Below is a small trained network, with its code and all its weights. Each question gives an input and a class and asks what happens when units are switched off, that is, made to give their printed mean instead of their output.

import numpy as np


def w(rows, s, z=0):
    codes = np.array(rows[::2]) - 128.0
    scale = np.full(codes.shape[1], s)
    scale[-1] = z or s
    return codes * scale


def f(y):
    return y / 2 * (1 + np.tanh(0.7978845608 * (y + 0.044715 * y**3)))


def log_softmax(a):
    a = a - a.max(-1, keepdims=True)
    return a - np.log(np.exp(a).sum(-1, keepdims=True))


def net(x, mask):
    res = np.array(x, float).reshape(1, 7) / 4 @ E
    y = f(res @ A[0][:, :-1].T + A[0][:, -1])
    res = res + np.where(mask, y, B[0][:, -1]) @ B[0][:, :-1]
    return log_softmax(res[-1] @ U[:, :-1].T + U[:, -1])


A, B = {}, {}
E = w([
[102,108,166,73,137,213,93,69,212,117,190,49],'x0',
[162,159,74,187,109,168,189,33,131,56,105,59],'x1',
[205,143,238,113,113,172,57,147,37,186,154,43],'x2',
[209,44,210,161,113,188,154,197,43,112,246,254],'x3',
[86,179,135,201,168,57,75,134,192,68,86,100],'x4',
[188,111,117,166,242,185,118,45,165,102,165,133],'x5',
[111,35,187,58,137,243,130,111,203,68,89,207],'x6',
],0.0082)
A[0] = w([
[71,60,125,80,2,132,158,186,165,95,189,129,43],'n0',
[42,84,117,97,55,157,168,154,184,114,167,136,106],'n1',
[75,63,80,165,205,84,180,186,126,141,212,233,178],'n2',
[209,68,174,134,101,234,161,87,99,110,201,115,254],'n3',
[77,171,58,124,129,91,123,155,145,108,88,151,128],'n4',
[106,182,27,213,131,125,226,4,152,92,92,122,146],'n5',
[94,52,83,49,136,162,179,107,212,102,45,194,191],'n6',
[92,92,167,99,78,126,166,175,195,77,131,125,68],'n7',
[126,219,90,102,130,151,136,60,147,191,106,48,116],'n8',
[129,78,145,172,145,135,93,171,120,76,161,210,31],'n9',
[83,126,84,167,124,98,167,200,87,143,100,158,72],'n10',
[91,164,81,80,92,101,165,108,142,185,134,95,139],'n11',
],0.0099,0.0047)
B[0] = w([
[160,149,150,110,83,108,106,161,99,133,129,115,184],'n0',
[189,134,167,107,66,76,159,125,85,170,111,196,180],'n1',
[157,127,99,21,144,158,69,188,94,144,176,120,230],'n2',
[249,132,117,45,153,179,163,136,124,152,179,208,254],'n3',
[166,90,109,132,119,151,167,151,73,172,130,136,181],'n4',
[203,169,106,197,144,120,118,51,215,35,81,165,240],'n5',
[188,123,228,182,112,97,197,70,112,119,97,232,225],'n6',
[121,146,105,130,128,98,123,151,114,127,102,140,164],'n7',
[82,113,68,119,126,92,56,131,136,141,135,120,208],'n8',
[150,163,133,94,140,132,67,175,69,169,108,93,184],'n9',
[172,204,105,75,217,164,98,82,200,93,114,114,178],'n10',
[124,184,112,135,180,130,126,140,77,169,84,139,179],'n11',
],0.011,0.018)
U = w([
[119,176,133,201,122,68,130,70,175,114,62,143,160],'0',
[6,96,150,117,159,102,93,54,190,148,99,68,3],'1',
[164,100,142,114,139,171,141,76,196,72,138,174,143],'2',
[150,95,145,132,44,90,206,169,42,166,138,186,124],'3',
[108,130,59,82,125,145,105,125,129,155,137,88,174],'4',
],0.012,0.0061)

Each question gives the input, the list of numbers given to net, and the class t.
The units are the neurons (one row each of A and B). Each row of codes is followed by its name. A weight is (code - 128) times the scale printed after its matrix; where a second scale follows, it is the last column's (A, B and U).
mask holds one flag per neuron, in row order. A switched-off neuron (its flag False) gives its mean, the last column of its row in B, instead of its output. The means were averaged over made-up inputs and are rounded, as every weight is.
A unit's drop is (log p(t) with every unit on - log p(t) with that unit switched off) / (log p(t) with every unit on - log p(t) with every unit switched off).
most important unit: the unit with the biggest drop
top k neurons: the k neurons with the biggest drops, biggest first
drop of u: that unit's drop, to one decimal
input [-1,8,-2,1,8,-6,4], class 0: most important unit : n3
input [-6,4,3,-2,-1,-8,0], class 4: top 3 neurons : [n6; n5; n10]
input [-1,-3,3,-8,0,2,0], class 1: top 3 neurons : [n3; n2; n6]
input [-5,2,-8,4,7,-7,1], class 2: top 3 neurons : [n10; n5; n2]
input [-2,2,-1,7,-1,-4,-5], class 4: top 2 neurons : [n6; n10]
input [4,-3,-7,-7,8,-8,8], class 3: top 2 neurons : [n4; n1]
input [-5,8,-3,-1,3,6,4], class 0: top 3 neurons : [n3; n5; n2]
input [-4,-7,-8,-8,-4,8,-2], class 0: top 4 neurons : [n3; n11; n5; n6]
input [0,4,-4,5,2,-7,-8], class 2: top 2 neurons : [n10; n8]
input [-2,4,8,-3,-4,6,-7], class 4: top 2 neurons : [n6; n8]
input [-8,-7,6,-7,5,1,-5], class 4: top 3 neurons : [n5; n6; n4]
input [1,-6,-2,6,5,4,6], class 3: drop of n7 : 0.0
input [-3,-1,2,-3,0,-6,-1], class 4: drop of n6 : 0.7
input [-6,-6,8,-6,3,2,-6], class 4: drop of n5 : 1.2
input [-6,-7,-1,3,8,-7,-2], class 4: most important unit : n10
